Below are the code and all the weights of a small trained network. Each question names an input and a target symbol and asks about switching units off, where a switched-off unit gives its printed mean instead of its output.

import numpy as np


def w(rows, s, z=0):
    codes = np.array(rows[::2]) - 128.0
    scale = np.full(codes.shape[1], s)
    scale[-1] = z or s
    return codes * scale


def norm(h):
    return h / np.sqrt((h * h).mean(-1, keepdims=True) + 1e-5)


def f(y):
    return np.maximum(y, 0)


def softmax(a):
    e = np.exp(a - a.max(-1, keepdims=True))
    return e / e.sum(-1, keepdims=True)


def log_softmax(a):
    a = a - a.max(-1, keepdims=True)
    return a - np.log(np.exp(a).sum(-1, keepdims=True))


def net(x, mask):
    ids = ['αβεζλμπστφ'.index(c) for c in x.split()]
    T = len(ids)
    res = E[ids] + P[:T]
    r = norm(res)
    for j in range(3):
        rows = slice(2 * j, 2 * j + 2)
        q, k, v = (r @ M[0][rows].T for M in (Q, K, V))
        z = softmax(np.where(np.tri(T) > 0, q @ k.T / 2**0.5, -1e9)) @ v
        o = O[0][rows]
        res = res + np.where(mask[j], z, o[:, -1]) @ o[:, :-1]
    y = f(norm(res) @ A[0][:, :-1].T + A[0][:, -1])
    res = res + np.where(mask[3:15], y, B[0][:, -1]) @ B[0][:, :-1]
    return log_softmax(norm(res)[-1] @ U[:, :-1].T + U[:, -1])


Q, K, V, O, A, B = {}, {}, {}, {}, {}, {}
E = w([
[106,150,98,164,113],'α',
[129,109,155,185,167],'β',
[175,150,71,125,162],'ε',
[101,108,76,154,128],'ζ',
[96,95,149,186,164],'λ',
[141,123,119,162,134],'μ',
[75,211,137,153,194],'π',
[115,57,114,129,197],'σ',
[59,176,5,92,159],'τ',
[155,147,171,37,151],'φ',
],0.021)
P = w([
[84,145,183,81,58],'0',
[120,146,137,90,108],'1',
[190,152,98,80,162],'2',
[192,163,79,107,192],'3',
[182,154,110,140,241],'4',
[181,156,109,144,254],'5',
[199,195,43,156,204],'6',
],0.0067)
Q[0] = w([
[134,133,138,140,134],'H1',
[150,159,67,132,174],'H1',
[139,124,123,150,149],'H2',
[114,139,110,121,125],'H2',
[138,85,139,109,96],'H3',
[144,166,85,118,252],'H3',
],0.022)
K[0] = w([
[106,129,101,93,164],'H1',
[97,180,152,113,238],'H1',
[103,142,98,146,199],'H2',
[140,91,157,135,145],'H2',
[122,140,116,150,40],'H3',
[96,221,145,93,250],'H3',
],0.014)
V[0] = w([
[129,42,46,198,88],'H1',
[99,72,103,84,164],'H1',
[92,177,187,76,142],'H2',
[116,99,181,185,107],'H2',
[27,205,75,173,147],'H3',
[118,251,179,140,126],'H3',
],0.012)
O[0] = w([
[145,93,88,166,83,79],'H1',
[112,70,84,109,176,145],'H1',
[111,170,111,82,245,114],'H2',
[143,112,166,142,128,111],'H2',
[111,201,104,192,129,247],'H3',
[121,247,206,142,101,199],'H3',
],0.013,0.011)
A[0] = w([
[215,27,86,122,110,150],'N1',
[192,106,132,144,3,2],'N2',
[132,112,192,56,147,188],'N3',
[133,157,87,146,173,90],'N4',
[125,181,96,106,100,144],'N5',
[140,111,174,105,143,94],'N6',
[69,132,111,101,109,112],'N7',
[141,112,160,187,116,97],'N8',
[128,175,125,91,140,98],'N9',
[107,120,112,111,183,198],'N10',
[156,118,151,93,126,68],'N11',
[130,154,88,77,141,76],'N12',
],0.015,0.0028)
B[0] = w([
[79,91,197,157,121,233],'N1',
[149,127,120,8,2,167],'N2',
[120,151,54,8,147,183],'N3',
[176,112,78,96,147,253],'N4',
[138,92,155,181,197,245],'N5',
[113,163,112,97,95,153],'N6',
[213,134,86,97,27,154],'N7',
[227,109,113,97,109,189],'N8',
[111,76,170,136,142,226],'N9',
[117,186,137,79,135,207],'N10',
[120,101,153,99,113,143],'N11',
[162,110,191,97,121,184],'N12',
],0.0099,0.0061)
U = w([
[87,205,187,185,100,172],'α',
[196,191,189,161,84,63],'β',
[205,116,152,150,132,8],'ε',
[146,119,95,149,34,200],'ζ',
[175,93,164,214,100,121],'λ',
[189,141,123,134,26,145],'μ',
[110,149,137,163,106,3],'π',
[62,49,152,166,160,250],'σ',
[152,156,10,178,160,92],'τ',
[91,136,140,46,143,236],'φ',
],0.011,0.0025)

Each question gives the input, a string of symbols that net reads in full, and the target symbol t.
The units are the heads (2 rows each of Q, K, V and O) and the neurons (one row each of A and B). Each row of codes is followed by its name. A weight is (code - 128) times the scale printed after its matrix; where a second scale follows, it is the last column's (O, A, B and U).
mask holds one flag per unit, heads first, then neurons. A switched-off unit (its flag False) gives its mean, the last column of its rows in O or B, instead of its output. The means were averaged over made-up inputs and are rounded, as every weight is.
A unit's drop is (log p(t) with every unit on - log p(t) with that unit switched off) / (log p(t) with every unit on - log p(t) with every unit switched off).
The circuit of an input: a set's keep is (log p(t) with only the set's units on - log p(t) with every unit switched off) / (log p(t) with every unit on - log p(t) with every unit switched off). Starting from the 12 units with the biggest drops (on a tie, the unit counted first), units are removed one at a time, each time the one whose removal leaves the highest keep (on an exact tie, the one counted first), for as long as the keep stays at least 0.8.
circuit, biggest first: the units of the circuit, biggest drop first
most important unit: the unit with the biggest drop
heads that matter: for each layer, one digit per head in row order, 1 if its drop is at least 0.15 and else 0, layers parted by /
input ζ μ β, target μ: heads that matter -> 010
input μ β ζ, target μ: heads that matter -> 010
input φ α λ, target φ: circuit, biggest first -> [H3 N3]
input ζ τ ε φ σ φ μ, target φ: heads that matter -> 001
input α μ σ σ λ, target σ: heads that matter -> 001
input σ α σ β λ β, target λ: most important unit -> H2
input τ ζ β α, target ζ: circuit, biggest first -> [H2 H3]
input ε λ λ μ, target μ: heads that matter -> 010
input λ τ β, target τ: circuit, biggest first -> [H3 H2 H1]
input φ ε ε μ, target μ: circuit, biggest first -> [H2 H3]
input ζ φ ζ σ β, target σ: heads that matter -> 101
input σ β ε, target σ: circuit, biggest first -> [H3 N1 H1]
input φ β ζ β τ β, target τ: circuit, biggest first -> [H3 N1 N4]
input φ φ β α τ β φ, target φ: circuit, biggest first -> [H3 N3]
input τ ε μ ε λ σ α, target σ: circuit, biggest first -> [H3 N1]
input σ μ φ σ β ε, target σ: heads that matter -> 111
input ε α μ φ σ, target φ: heads that matter -> 001
input β α λ β β, target λ: circuit, biggest first -> [H3 H2 H1]
input λ ζ λ τ φ ζ ζ, target φ: heads that matter -> 101
input τ σ τ μ φ λ α, target φ: heads that matter -> 101
input φ β β α λ, target λ: circuit, biggest first -> [H2 H3 N8 N3]
input τ ε σ τ φ α ε, target φ: circuit, biggest first -> [H3 H1]
input τ μ τ α, target τ: circuit, biggest first -> [H3 H1]
input β λ λ ζ β λ, target λ: heads that matter -> 011
input τ β μ σ α, target σ: circuit, biggest first -> [H3]
